Below are the code and all the weights of a small trained network. Each question names an input and a class and asks about switching units off, where a switched-off unit gives its printed mean instead of its output.

import numpy as np


def w(rows, s, z=0):
    codes = np.array(rows[::2]) - 128.0
    scale = np.full(codes.shape[1], s)
    scale[-1] = z or s
    return codes * scale


def f(y):
    return np.maximum(y, 0)


def log_softmax(a):
    a = a - a.max(-1, keepdims=True)
    return a - np.log(np.exp(a).sum(-1, keepdims=True))


def net(x, mask):
    res = np.array(x, float).reshape(1, 7) / 4 @ E
    y = f(res @ A[0][:, :-1].T + A[0][:, -1])
    res = res + np.where(mask, y, B[0][:, -1]) @ B[0][:, :-1]
    return log_softmax(res[-1] @ U[:, :-1].T + U[:, -1])


A, B = {}, {}
E = w([
[131,132,127,115,122,122,130,120,131,136,136],'x0',
[120,127,131,166,132,125,130,144,126,116,104],'x1',
[166,90,132,190,69,230,72,43,174,163,92],'x2',
[123,106,129,134,126,129,146,126,123,142,135],'x3',
[200,29,214,69,176,74,127,145,136,152,3],'x4',
[157,141,108,133,130,132,125,132,113,119,113],'x5',
[130,102,85,78,47,145,78,230,140,217,122],'x6',
],0.013)
A[0] = w([
[61,180,95,181,152,154,187,1,48,56,181,253],'neuron 0',
[151,101,173,113,231,117,164,15,115,73,92,153],'neuron 1',
[181,119,186,177,49,207,83,64,151,145,119,161],'neuron 2',
[38,180,110,83,109,142,180,192,35,79,162,186],'neuron 3',
[57,190,24,162,68,177,110,188,120,160,199,166],'neuron 4',
[173,120,180,164,115,144,137,18,189,107,104,128],'neuron 5',
[167,103,139,183,112,183,84,82,178,140,118,136],'neuron 6',
[103,160,126,121,163,98,137,166,99,147,165,183],'neuron 7',
[73,193,100,180,129,139,132,59,114,72,197,199],'neuron 8',
[119,170,137,94,100,66,198,223,71,95,167,250],'neuron 9',
[142,91,134,109,97,129,108,198,130,144,118,109],'neuron 10',
],0.0083,0.0047)
B[0] = w([
[120,70,163,51,149,80,72,146,73,175,26,251],'neuron 0',
[145,223,175,198,158,166,185,141,165,108,165,233],'neuron 1',
[164,82,135,122,15,145,101,2,130,107,109,211],'neuron 2',
[91,167,133,127,186,177,155,139,124,234,104,219],'neuron 3',
[104,103,43,206,97,213,153,84,166,120,174,254],'neuron 4',
[142,163,172,167,154,216,135,124,189,218,103,193],'neuron 5',
[104,111,141,142,72,151,102,64,141,148,126,189],'neuron 6',
[71,181,154,147,186,123,164,129,121,168,162,180],'neuron 7',
[77,69,110,80,74,108,79,156,83,112,66,228],'neuron 8',
[94,172,105,122,240,168,173,159,148,178,112,225],'neuron 9',
[49,113,66,78,133,110,55,136,114,160,71,171],'neuron 10',
],0.0092,0.019)
U = w([
[95,67,117,15,168,34,119,215,62,168,40,239],'0',
[115,192,113,196,141,224,166,67,188,183,129,90],'1',
[152,2,171,42,51,95,33,89,91,126,40,44],'2',
[124,72,45,197,36,157,129,52,144,72,224,2],'3',
[169,178,226,145,200,44,245,174,130,61,169,232],'4',
],0.0088,0.0031)

Each question gives the input, the list of numbers given to net, and the class t.
The units are the neurons (one row each of A and B). Each row of codes is followed by its name. A weight is (code - 128) times the scale printed after its matrix; where a second scale follows, it is the last column's (A, B and U).
mask holds one flag per neuron, in row order. A switched-off neuron (its flag False) gives its mean, the last column of its row in B, instead of its output. The means were averaged over made-up inputs and are rounded, as every weight is.
A unit's drop is (log p(t) with every unit on - log p(t) with that unit switched off) / (log p(t) with every unit on - log p(t) with every unit switched off).
The circuit of an input: a set's keep is (log p(t) with only the set's units on - log p(t) with every unit switched off) / (log p(t) with every unit on - log p(t) with every unit switched off). Starting from all 11 units, units are removed one at a time, each time the one whose removal leaves the highest keep (on an exact tie, the one counted first), for as long as the keep stays at least 0.8.
units of the circuit, in order: the units of the circuit, biggest drop first
unit that matters most: the unit with the biggest drop
top k neurons: the k neurons with the biggest drops, biggest first
drop of u: that unit's drop, to one decimal
input [-8,-5,-2,-7,-7,0,-2], class 0: unit that matters most : neuron 0
input [-1,3,1,3,0,2,5], class 3: units of the circuit, in order : (neuron 0; neuron 3; neuron 9)
input [1,-3,-7,-5,0,-7,4], class 1: top 2 neurons : (neuron 0; neuron 8)
input [-1,-4,0,1,-1,5,-8], class 0: top 2 neurons : (neuron 0; neuron 2)
input [2,-7,4,0,1,-2,4], class 2: top 2 neurons : (neuron 4; neuron 1)
input [3,5,0,8,1,-5,4], class 0: top 4 neurons : (neuron 1; neuron 4; neuron 2; neuron 5)
input [-5,0,-8,6,1,1,-7], class 4: top 3 neurons : (neuron 1; neuron 10; neuron 7)
input [8,-8,0,6,0,2,-2], class 0: top 2 neurons : (neuron 4; neuron 2)
input [-8,-8,2,-2,8,-4,0], class 1: top 3 neurons : (neuron 0; neuron 8; neuron 1)
input [8,4,1,-5,1,5,1], class 2: top 3 neurons : (neuron 4; neuron 1; neuron 9)
input [-1,2,-1,1,6,-1,-2], class 4: drop of neuron 4 : 0.2
input [-6,-7,-3,-1,3,-5,-8], class 4: drop of neuron 1 : 0.7
input [-1,8,8,-7,-2,-3,-8], class 2: drop of neuron 3 : 0.0
input [1,8,6,0,-7,-5,-7], class 2: units of the circuit, in order : (neuron 0)
